Here is a tiny trained network, its code and every weight. The questions are about switching its units off for an input and a class, where a switched-off unit gives its printed mean instead of its output.

import numpy as np


def w(rows, s, z=0):
    codes = np.array(rows[::2]) - 128.0
    scale = np.full(codes.shape[1], s)
    scale[-1] = z or s
    return codes * scale


def f(y):
    return np.maximum(y, 0)


def log_softmax(a):
    a = a - a.max(-1, keepdims=True)
    return a - np.log(np.exp(a).sum(-1, keepdims=True))


def net(x, mask):
    res = np.array(x, float).reshape(1, 3) / 4 @ E
    y = f(res @ A[0][:, :-1].T + A[0][:, -1])
    res = res + np.where(mask, y, B[0][:, -1]) @ B[0][:, :-1]
    return log_softmax(res[-1] @ U[:, :-1].T + U[:, -1])


A, B = {}, {}
E = w([
[207,106,86,101,75,207,2,188,170,188,159],'x0',
[78,17,47,163,204,182,117,102,57,199,122],'x1',
[150,50,114,243,84,41,105,220,118,81,84],'x2',
],0.0076)
A[0] = w([
[132,149,137,101,133,140,147,64,152,177,171,206],'neuron 1',
[175,74,114,232,107,86,122,182,114,62,104,90],'neuron 2',
[90,78,73,113,171,151,81,126,88,192,127,104],'neuron 3',
[103,64,58,150,181,142,122,120,94,180,96,107],'neuron 4',
[149,195,189,111,75,70,153,131,196,95,134,126],'neuron 5',
[192,125,92,92,65,202,38,157,154,190,154,86],'neuron 6',
[124,181,138,67,150,168,122,68,155,160,180,106],'neuron 7',
[108,69,78,162,156,168,146,95,61,191,151,100],'neuron 8',
[170,191,173,94,65,102,158,163,215,74,164,103],'neuron 9',
[124,182,128,59,179,222,122,30,172,169,153,107],'neuron 10',
[81,186,139,40,160,169,160,69,113,176,193,77],'neuron 11',
[133,66,120,199,109,39,105,201,148,102,60,89],'neuron 12',
[88,94,76,144,166,131,170,100,80,146,101,130],'neuron 13',
[46,155,197,160,202,65,255,64,53,33,28,94],'neuron 14',
[207,112,119,130,125,190,94,165,133,150,174,156],'neuron 15',
[186,107,97,72,112,163,49,168,190,167,152,115],'neuron 16',
[193,108,97,124,89,182,44,174,166,170,173,98],'neuron 17',
[125,128,134,152,132,125,187,112,117,93,117,248],'neuron 18',
[162,197,201,104,52,102,116,143,183,73,138,86],'neuron 19',
[135,94,137,208,77,105,121,200,138,107,82,180],'neuron 20',
[194,194,185,76,83,97,134,139,202,65,107,126],'neuron 21',
[65,135,166,147,172,93,195,65,106,95,100,99],'neuron 22',
[115,169,121,24,170,181,145,84,144,150,183,96],'neuron 23',
[180,98,97,120,86,161,73,181,126,125,127,102],'neuron 24',
[154,63,82,237,68,69,91,224,110,78,47,121],'neuron 25',
[74,31,36,149,182,195,138,111,81,175,121,118],'neuron 26',
],0.0065,0.011)
B[0] = w([
[60,155,79,139,106,230,120,101,95,175,121,217],'neuron 1',
[146,128,139,59,128,127,192,71,139,194,57,184],'neuron 2',
[175,164,88,151,185,51,84,171,169,116,152,172],'neuron 3',
[198,148,70,140,190,63,85,148,184,139,132,178],'neuron 4',
[160,139,72,140,168,98,71,155,175,140,152,196],'neuron 5',
[199,53,197,109,103,93,181,138,104,56,177,194],'neuron 6',
[128,139,143,66,137,139,172,62,143,177,72,179],'neuron 7',
[180,141,75,165,182,40,95,151,190,137,140,176],'neuron 8',
[183,167,50,146,186,53,87,164,208,149,138,192],'neuron 9',
[142,119,125,74,139,141,157,86,128,169,77,199],'neuron 10',
[146,109,157,76,147,108,190,63,146,136,61,181],'neuron 11',
[151,99,131,36,146,136,186,54,116,181,56,187],'neuron 12',
[185,129,99,161,150,95,79,179,174,103,160,180],'neuron 13',
[218,24,172,94,87,103,177,153,119,26,202,237],'neuron 14',
[114,102,169,119,78,157,126,138,91,93,177,195],'neuron 15',
[165,62,165,112,87,134,174,140,113,65,178,194],'neuron 16',
[193,74,167,115,98,111,165,149,107,76,181,191],'neuron 17',
[17,142,84,172,54,254,38,145,73,156,192,248],'neuron 18',
[193,132,91,129,191,36,74,154,199,133,120,184],'neuron 19',
[103,158,105,88,126,203,137,93,103,183,93,217],'neuron 20',
[140,157,48,175,194,67,50,160,185,162,146,205],'neuron 21',
[175,54,170,127,93,95,181,129,99,54,184,185],'neuron 22',
[149,123,133,68,127,131,196,73,129,161,57,183],'neuron 23',
[172,76,185,107,94,110,169,141,117,92,153,170],'neuron 24',
[134,148,120,69,122,163,163,64,120,182,51,226],'neuron 25',
[169,162,67,157,177,62,72,178,195,143,143,205],'neuron 26',
],0.0071,0.011)
U = w([
[149,154,74,155,217,54,52,175,179,151,138,101],'0',
[132,132,135,89,124,154,194,44,122,198,13,100],'1',
[153,74,179,128,66,109,175,152,110,18,203,97],'2',
[70,167,92,173,53,251,35,150,84,180,167,255],'3',
[92,176,186,166,135,108,134,155,100,120,96,92],'4',
[111,155,183,172,129,118,136,149,123,131,102,95],'5',
],0.012,0.0089)

Each question gives the input, the list of numbers given to net, and the class t.
The units are the neurons (one row each of A and B). Each row of codes is followed by its name. A weight is (code - 128) times the scale printed after its matrix; where a second scale follows, it is the last column's (A, B and U).
mask holds one flag per neuron, in row order. A switched-off neuron (its flag False) gives its mean, the last column of its row in B, instead of its output. The means were averaged over made-up inputs and are rounded, as every weight is.
A unit's drop is (log p(t) with every unit on - log p(t) with that unit switched off) / (log p(t) with every unit on - log p(t) with every unit switched off).
The circuit of an input: a set's keep is (log p(t) with only the set's units on - log p(t) with every unit switched off) / (log p(t) with every unit on - log p(t) with every unit switched off). Starting from the 12 units with the biggest drops (on a tie, the unit counted first), units are removed one at a time, each time the one whose removal leaves the highest keep (on an exact tie, the one counted first), for as long as the keep stays at least 0.8.
circuit, biggest first: the units of the circuit, biggest drop first
unit that matters most: the unit with the biggest drop
k most important neurons: the k neurons with the biggest drops, biggest first
drop when u is switched off: that unit's drop, to one decimal
input [6,-2,7], class 1: circuit, biggest first	[neuron 25]
input [5,-4,4], class 2: 2 most important neurons	[neuron 17; neuron 16]
input [-6,7,8], class 1: 4 most important neurons	[neuron 25; neuron 12; neuron 2; neuron 20]
input [1,-7,8], class 1: 2 most important neurons	[neuron 25; neuron 12]
input [-8,-8,0], class 0: 4 most important neurons	[neuron 21; neuron 9; neuron 5; neuron 19]
input [-3,0,2], class 3: 2 most important neurons	[neuron 6; neuron 18]
input [-6,-8,8], class 0: 4 most important neurons	[neuron 21; neuron 5; neuron 9; neuron 19]
input [6,5,-6], class 1: 4 most important neurons	[neuron 14; neuron 10; neuron 23; neuron 7]
input [-5,4,0], class 2: 4 most important neurons	[neuron 14; neuron 21; neuron 22; neuron 9]
input [8,7,-3], class 2: 4 most important neurons	[neuron 6; neuron 16; neuron 17; neuron 15]
input [1,7,8], class 1: 3 most important neurons	[neuron 25; neuron 12; neuron 2]
input [-8,6,2], class 2: 2 most important neurons	[neuron 14; neuron 22]
input [-7,7,1], class 0: 3 most important neurons	[neuron 26; neuron 4; neuron 8]
input [4,-1,4], class 1: 3 most important neurons	[neuron 14; neuron 25; neuron 20]
input [3,-2,3], class 3: unit that matters most	neuron 14
input [2,-4,6], class 1: drop when neuron 25 is switched off	0.1
input [-5,0,-3], class 2: drop when neuron 14 is switched off	0.5
input [4,-3,-2], class 2: drop when neuron 18 is switched off	0.6
